Each row comes from the steps of one path. Every step used is in the known rows, and no mark comes twice. Write the path behind each row, first mark first.
Each row is shifted at random along 8 fixed directions that mean nothing.
Known rows:
S-V-N-C-T: -461  115 -196  -21  -98   53  111  115  -40  130  217  -97  246 -161 -274  186 -229 -139  -69   42  122   16  -19 -208  -45  157  146   -2  -95  -79 -116  142 -127  105   34 -185 -157  140 -263  251  219  -89  -30  170
R-J-T-Q-C-N-S:  -33  -59  137  -78   26  -35   26   29   31  130 -146   25  136   40    8  111 -132 -121  -40 -119 -133  -40  -59  -46   15  -17   75  -48   -4 -141 -113   85  -19  153  185  -25   64 -184 -267    9    1  117 -116  -42
V-N-C-J:    8    9   65   78   -3  -38 -104 -144   69  165  -39  167   33  -24  -60  123  141   29   98   38  424  -52  -79 -348 -143  -78   82   62   20 -129  -45   91  -80 -104   -4   21   30  -57  -27   50   -8  126   23   57
R-J-N-S: -111   48   56  -72  -67  -42  -56 -187   15  155 -105 -108  192  -88 -148  124  328  191   41  180  181 -317   67 -123 -236  -37  156 -108    4   70   -9  -17   11  -57 -357  -78   56 -228   42   96   95   36   87  259
N-S-V-R-J-T: -192   83   75  102  -23  146   22   55   59   68  223  -67   65  -23 -157  251 -103   83  221  261   84  -72  131  114   63   13  164   44   27   67 -193   18 -141   79  113  -88 -200  -15  -99  121  100 -167  -84  -40
C-Q-J-N-T: -178   74  -33  -14 -117   92  178  127  109  148  -30   22   64  133  -55   79 -217 -234  -25   24 -179  205  -35 -387    8  106  119   29 -122 -341  116  380  -59  138  376  -18  -19  -70 -247  -10   56 -108 -160 -202
C-N-T-Q-J-V-R: -227   -1  -59   56  -21   76   44  -17 -114   54   40  -39   55   -3  -84   76   42   27   94   75  112  -22   24 -269  -89  -43  126  -95   36  -54  117   27 -182   58   28   38 -201   15 -130   31   91  -23  -77  -31
J-Q-T-N-S-V-R: -141   24  -45  -40   71   70  116  -61  -24 -181  259 -144  173  -57    8   56  152  182   71   88  -18 -148  184 -149 -124   44  158 -144   42 -135  154  229  -78  -10   72   44   39 -213  111   33    9 -126   -7  -33
C-T-Q-J-V-R:  124    5   68  -69  -62  -49   11  -24 -164   62 -124  129  -21  128 -129  139  -24  -64   55  -49   17   67 -134 -323    4   29  130   37   55 -149  157  -70  -34   65  127  -19   45 -211 -187 -145  -82  -53  -88 -113
N-S-V-R:  -75  -56    0    8  137   95   31   -4  100 -167  392   21  290 -108  137  195  114  244  -25   54   44 -147  188 -104  -51   87  -25   15  -33 -181  110  160 -195 -111  196  -41  -66 -288  104  -15   72   18  -66 -136
V-N-T-Q-C-J: -129 -159   45   17 -127  -98  -62 -211 -234  128 -166  -54   61  -78 -119   70  309  -33  -71  -56  361 -168   18 -162 -257  -31  288 -125   75 -143  251   31   54  106   85  -28   55 -219    6   23  -87   57 -147  150
Q-J-V-N-T:   54   59 -115   41 -240   95   88   14  -66  -62  249  117  224  -22 -101   77  114  187   57  292 -102 -170  105 -505  -85   -5   82  -69   11   -2  145  -75   17 -158 -197  -46   65  -35 -248  189   88  107   32  113
V-N-C-Q-J-T: -120   17   72    4  179   -5  -85 -233   97  171 -110   25  -36   37   -2  -15  276    3  109  -90  335  -17  -26 -256 -247 -127  178  -76   72  -77   73  167    5  -72   27   67   86 -101   29  -74  -86    7   16  -32
R-J-N-T:  -25   91   18   40 -128   54  173  126  -35   85 -157    7   72  120  -87   81 -224  -54  124  180 -109   30    0 -156   36   29  191   42 -233  -95  -87  161   12  -30   55  -53   -7 -111 -168   57  -18 -162  -92  -70
S-N-T-Q:    0    9   74   99   19   10  137   68 -302  -12  -42  174  -50  232   27   90 -251  -23  126   84 -170  144  -55 -412   39   54  193   90 -148 -236  257  353  -24 -100  314   56   62 -263 -144 -147 -208  -76 -124 -233
S-V-R-J-Q-C:  -51  -77  104   31 -145  103   30   56   61  135   40   67  179   -9  -39  313 -101  -57   17   12   49  -18  -21   36  143  116   60   98  -57 -115 -135  -25 -133  147  325 -108 -133 -101 -186   96   67 -121 -138 -208
S-N-C-J-V:  -95  -66    3 -113  363  -86   97   -3 -167  -21  123  -65  261    6  283  -55  -84   94   19 -347  -12   47  -54 -119 -192  -76   -7  -82 -331  -64   37    8  -15 -267  -78    1  125 -274  139  137  -45  -14   92  -60
J-N-T-Q:  -74  101  -60   78 -185   65   34 -110 -140   18 -156   96  118    5 -163   55  177   40    1  198   63 -207   81 -525 -100   55  204  -65   57 -140  237  232   36  -72 -107  -16    7 -122 -146  -58   20   64   -4   77
C-T-Q-V-R-J:  267  -77  136   88  -27  -16  109   91 -206  -30  -66  114   96  116   34  105  -33  211  182  123  -62 -100  -34 -244   65 -119  110   45  -87   55  177 -282  -40 -194  -66  -74   65 -245 -105  -17 -165  -44  -67 -249
T-C-J-V:   11   15  174  -91  108 -118 -176 -215 -136  308 -340  -29  -11   96   17   66   35 -128  -52 -274  288   37 -141 -256 -184  -52  161   46  -73 -101  -37  -89   82   11   97  -64   39 -193    8  -29  -61  -22  -62   41
C-T-N-V: -163    5  169   61 -102  -25  -89 -108 -252  416 -402  -55  -43  -36 -236  159   -4  123   95  135  369 -155  -67 -227 -179  -76  339   32   62   64  232 -106   90  118  -48 -181   -3  -90    9  120  -24 -261  -98  168
V-R-N-T-C-J-Q:   10   -6   29  -53  142  -45   54   33   93  -12  -81   55  227  -32   67  147   57   29  -55 -155  224 -114  -87  -85  -47  -30  -74  -53  -79 -161 -150  -29 -210    2  -81   -5 -100 -154 -141   42   27  -49   62  -37
S-T-N-C-J: -463   33  -33   54  136   40   45  -78  -90   55   10 -157   16  -67   14  -20  -50 -105   42  103  101  -19  153 -137 -227  -10  271  -89 -109 -107  102  157   52  -53  277   13 -148  -31 -111  202   36   15 -153   57
S-N-V-R-J-T-Q-C: -138  -21   64   31  112   53   21  -48 -110   57   27   20   88   16   -1  161  -51   35  124  -33   32  -72  -12  -34   -6  -74  106  -54   17   44  -54  -34 -121  -22    8    7  -86  -41 -178   76    4   79    1  -61
N-V-R-J-T-Q-C:  -99  -12  -76 -181   52  -95  187   -9 -170 -122   28 -269  293  -82  -11   80   60  -13  -28 -115   95  -74   92   -5 -133   43  205 -148 -157   13   31 -188   -1  -33 -206  -40   49 -276   51  143   22 -179   -8   57
N-T-C-Q-V-R:   94  124   42  164   55   37   14  -83 -107   78   40   15  162  -15  -12  100  213  208   92   57  210 -201   31 -460 -103 -180  113  -10   -1   77  180 -277  -34 -202 -400 -103   -7 -122  -34  134  -55 -114   96  -31
S-N-T-C-Q-V: -233   86 -148   97 -107   55  196  -30 -119  -37  166 -171  132   30 -105    9  -54  -51   16   62 -129  -73  129 -461 -137   48  299  -57  -87 -107  230  189   25 -101   80  -76   -1  -38 -106  204  -17 -107  -88   12
Q-V-R-N-S-T:    1  -39   74  -22 -155    0   42  136  -60  151  112   84  230 -178 -128  449 -119  159  -81   12  108  -88 -139  116   96   87  -43   59   76  -59 -113  -75 -291  274  -48 -140  -68 -149 -201  -20   90  -59  -76   83
Q-C-V-N:   -1 -141  116  165 -190   95 -102 -134   94  241 -144   82    3   49  -90  230   57   74   97  -47  315 -104  -32 -303  -58  -35  220  162   90  -66   72   -9 -140    4  315 -166   -7   18  -72  -15   -2  105 -199  -96
S-V-R-N-T-C-Q:   58   86   27   79   19   18  -74 -181   40   69   28  104  -21   22 -163  206  123   83  120  -94  398  -96  -19 -170  -26  -55   94   54  159  -97    3   98 -146   50    4   46 -101  -27  -51   18  -61 -175   46  -41
Q-C-N-V-R: -223   57 -110   -4   25   47  -34 -156  108  197   52  -28  147 -132 -136  227  103    7  -43 -117  297  -71  -50 -433 -123    9   75   38   54 -102  -35  -16 -216  -11  -61  -91  -72   41  -45   79  176  108    3   87
Q-J-V-R-N-C-T:   66   28  -43   53   51   90  -72 -209  185   42   12  131  -64   35 -119  122  227   67  176  -15  243 -121    7 -259  -92 -106   92   20  171   17  -41 -102 -112 -115   15   26  -62   39 -105   -8   21  133    8  -52
S-N-C-T-Q-J-V-R:  -68  -25  -79  101  -33   90  187  113  -10 -173  288   50  133   44   -8   56 -178  -10  211   22 -116  -16   54 -245   12  -20  119  -23  -71  -52  104   35 -150 -106  149   19  -70   -9 -194  201   18   10  -48 -161
R-J-T-C-Q-V-N-S:   49   50  119  -58 -108  -80  -60 -147   63  155 -107 -119   79  -25 -187   94  127  -29   18  -61  169 -176  -26   10 -117  -71  199 -101  159  -11 -162   30   33  204 -111  -42   87  -86 -103   90  -23  -59  -22  183
R-N-T-C-J-Q:  113  -37   47  -27   16  -63  107    7   11  -12 -190   31   80  128   50   31  -89  -84  -18 -154   81  -21  -22 -207  -49   10  115    2 -140 -240  -19  206    0   -3  220   28   65 -219  -80   43 -119 -109  -82 -118
V-R-N-T-C:  101  -34   23   49  115    9  148   91   99 -135  -47   65  155   55  140  131  -60  125   76  -46  149  -72   16 -150  -28  -29   65   57 -187 -136    6   31 -212 -164   96   -3  -43 -215  -48  -51 -103 -134  -70 -182
J-V-R-N-C-Q:  176 -128  122   19  -94  -24 -112 -223  195  132 -338   71  -11   33 -103  261  216   10   52 -326  599 -100 -116   64  -38   56  139  102  192 -172  -54  158 -222  242  230  -21  -41 -140  188 -185  -44 -253  -89 -118
N-C-Q-T: -128    9   82   59  -32   32  -63 -124  113  326 -266  146  128  -12  -52  234  157 -147 -194    7  213  -60  -36 -341  -71   67  112   75  115 -227  150   94   52   80  175 -156   43 -182 -172  -26   26   17  -95  -60
R-V-N-T-C-J-Q:   13  -34   98  178   33   74    0   39   41  104  -61   -1  -31  154   -5  129 -175  -86  113  -20  196   45  -14  -74   76  -70   94   48  -18 -135 -250  220 -178  116  329  -44 -202   83 -109   35  -13   20 -149 -220
C-J-T-N-V-R:   -6  -28  132  -50  -50  -34   -1   16  -24  129 -167   37  149 -126   -2  106  -67   53   15   -7  241  -85  -21    6  -81  -29   87  -57   42 -163    6  -42   34  133   73   -3    2 -117  -56  132   31 -174  -74  112

Which path is each row?
  11 -201  173   98  -13  105  -39   15   43  137 -168   15  343 -210  223  145  175  210 -117  -15  132 -354   72  262  -61 -132   -6 -116  -34   30    3 -261  -77   40  -14 -127 -161 -154  -83   86   37   63 -158  -54 : Q-V-R-J-N-T-C
 -90  -26  -18  -60  -56  -58 -104 -194  -66  -46   93  -46   75  -97 -220  211  246   57    3  -73  328 -209   32   64 -108   28   66 -120  261  -63  -83   21 -197  217  -56   22 -150  -73  -71   38  119   94   18  198 : C-J-V-R-N-S-T-Q
 156   63  106  196  -95  106   91   47   80  -69  354   73  125   37  -50  144   52  382  361  364   -4 -232  169 -223   27 -221   71  -18  115   94  143 -112 -102 -115 -202   18   36  -36 -101  333   -9 -106  102  -93 : C-Q-T-N-S-V-R-J
 149 -162  100   67  160   37  -78 -101  -14  119  -52  117  231  -78  159  140  235  269   18 -260  232 -278  -33  -45  -93 -231  -64  -49  -11   92  -13 -429  -89 -146 -210 -129   21 -127  -36  133   -2  158   56  -40 : Q-C-J-V-R-N-T
-156   -7  -24  -45  -52   19  163  147 -258  -88  130  -58  328 -111   26  133  -65  129  -27  109 -175 -129   39   19   10   22   26 -161 -128   44   32 -114 -129    0 -204  -42 -106 -142 -272   92   73   43   -9    8 : S-T-Q-V-R-J-N
-219   29  -56  -57  -14   45  172   90  136    5  -63 -132  268 -160   18   59 -105 -118  -89 -144   34  -40    7  -94  -65   89  134 -102  -11 -213    1  131  -76  152  149  -52  -45  -17 -126   65  105 -182 -107    6 : J-T-N-C-Q-V-R
 156   30   38  140   54  105  139   33  345 -360  305  -24  129   79  109    7    3  147  283   43   -2 -175  232   17   14 -105   71  -34  -57 -128  -95  243 -230 -109  150  104  -75 -112    4  141  -45  -58  -34 -255 : V-R-J-N-S-T-C-Q
 229 -104   14   22  -55  -87   17  -51  -79 -180  391   46  221  -69  -29  182   89  176   15  -76   66 -193   84  -77  -18  -73  -27  -90  141 -112   -6   27 -117   50  -72    5  112 -188  -79  168  -12  283    9   63 : R-V-N-S-T-Q-C-J
 -67  -78    7  -25  158  112  130  125   76 -136  204   -4  215  -12  143  218  -87  114  -62 -130 -123  -22    0   54  105  116  -79  -19  -46 -186 -133  280 -352  103  285  -31 -116 -177  -60 -173   48   31  -99 -286 : J-Q-V-R-N-S-T
 165  104   26   87   20   47   45   11   91   34   -2  108  -59  189  -41  125 -183  -14  220  -12   67   54  -53 -318   50 -142   92  102  -18  -14 -197 -109 -140 -127   65    3   -5   83 -233   53  -51   65  -11 -123 : Q-T-C-J-V-R-N
  26   22   31  -64  235  -51   78  -50  -64 -212  342 -199   86  -11  105   25  -14   -4   48 -253   29   41   86   54  -93  -16  105  -83  -87 -193  -59  171 -109   49  164   80   26 -311  178   22 -100  -97  -81 -116 : N-S-T-C-J-Q-V-R
  72  150   27  -66   65  -60  140  107  -41   -7  164 -125  268    4   -9   10 -141  103   71 -170  -45  -44  -61 -327  -79  -97   91  -83 -108    9  -63    0  -65  -36 -337  -83  202 -116  -74  129  -24 -146  122   67 : J-T-C-Q-V-N-S
 181  -77  -20  -92  121  -89   89    7  -59 -154  -80   20  255  -15   40  103   64  161   39 -334  239 -154  -91  -61  -48  -27    8  -51  -59  -11   -2 -126 -202  -59 -228  -42   44 -218   49  -32  -31 -120   98  -59 : J-V-R-N-C-T-Q
